-3.078 -0.596  4.288 -0.199
-3.094  1.349  1.003 -1.329
-2.756  2.045 -0.669  1.347
-2.962  1.663 -5.717 -1.678
 0.839  3.677  3.692  1.404
->
-0.199  1.003  2.045 -2.962

 3.510  0.645 -3.309 -4.717
-4.202  1.219 -5.600 -1.140
 2.944  0.343 -2.026 -1.188
->
-4.717 -5.600  0.343

 5.879  3.701
 2.199  1.759
 3.838 -3.579
 5.354 -3.128
->
3.701 2.199

-0.667  2.815 -3.926  0.428
 0.982  1.064  7.192  1.022
 0.142 -1.074  3.596 -0.699
-0.442 -1.027 -6.103  0.684
->
 0.428  7.192 -1.074 -0.442

 0.910  4.601
 0.095  3.210
 5.908 -6.914
 1.167 -4.122
->
4.601 0.095

-0.018 -1.230
 6.274 -1.659
 3.355  0.807
-1.681 -0.846
->
-1.230  6.274

 3.490  1.894 -1.749  2.897  3.179
 0.913  4.794  3.848  2.100 -1.477
-3.835 -1.668  1.566  1.049 -0.798
 3.488  1.313  6.476  4.373 -1.416
-4.527  2.010 -3.537  0.631  3.132
->
 3.179  2.100  1.566  1.313 -4.527

-6.108 -1.626 -0.934
-4.409 -1.051 -1.311
 2.894  0.520 -2.929
->
-0.934 -1.051  2.894
---
-1.354 -0.694 -3.503
-6.081  4.005 -5.808
->
-1.354  4.005

 3.815  3.707  3.827
 5.972  2.772  2.828
-3.308 -5.928 -1.412
->
 3.815  2.772 -1.412

-6.194  0.020
 1.649 -2.481
-0.911 -0.051
->
-6.194 -2.481

-4.934  2.809 -1.908 -6.313  2.271
-1.725 -1.031  4.197 -5.696 -0.727
 1.051 -0.696  0.014 -1.017  0.866
-2.705 -3.390  3.286  0.459 -0.162
-1.394 -1.778 -1.598  0.205  0.420
->
-4.934 -1.031  0.014  0.459  0.420

0.626 4.056
6.435 0.745
0.406 6.057
2.795 1.461
->
0.626 0.745

-3.798 -1.292 -5.390  3.982
-1.128  3.830  5.168  2.881
->
-3.798  3.830
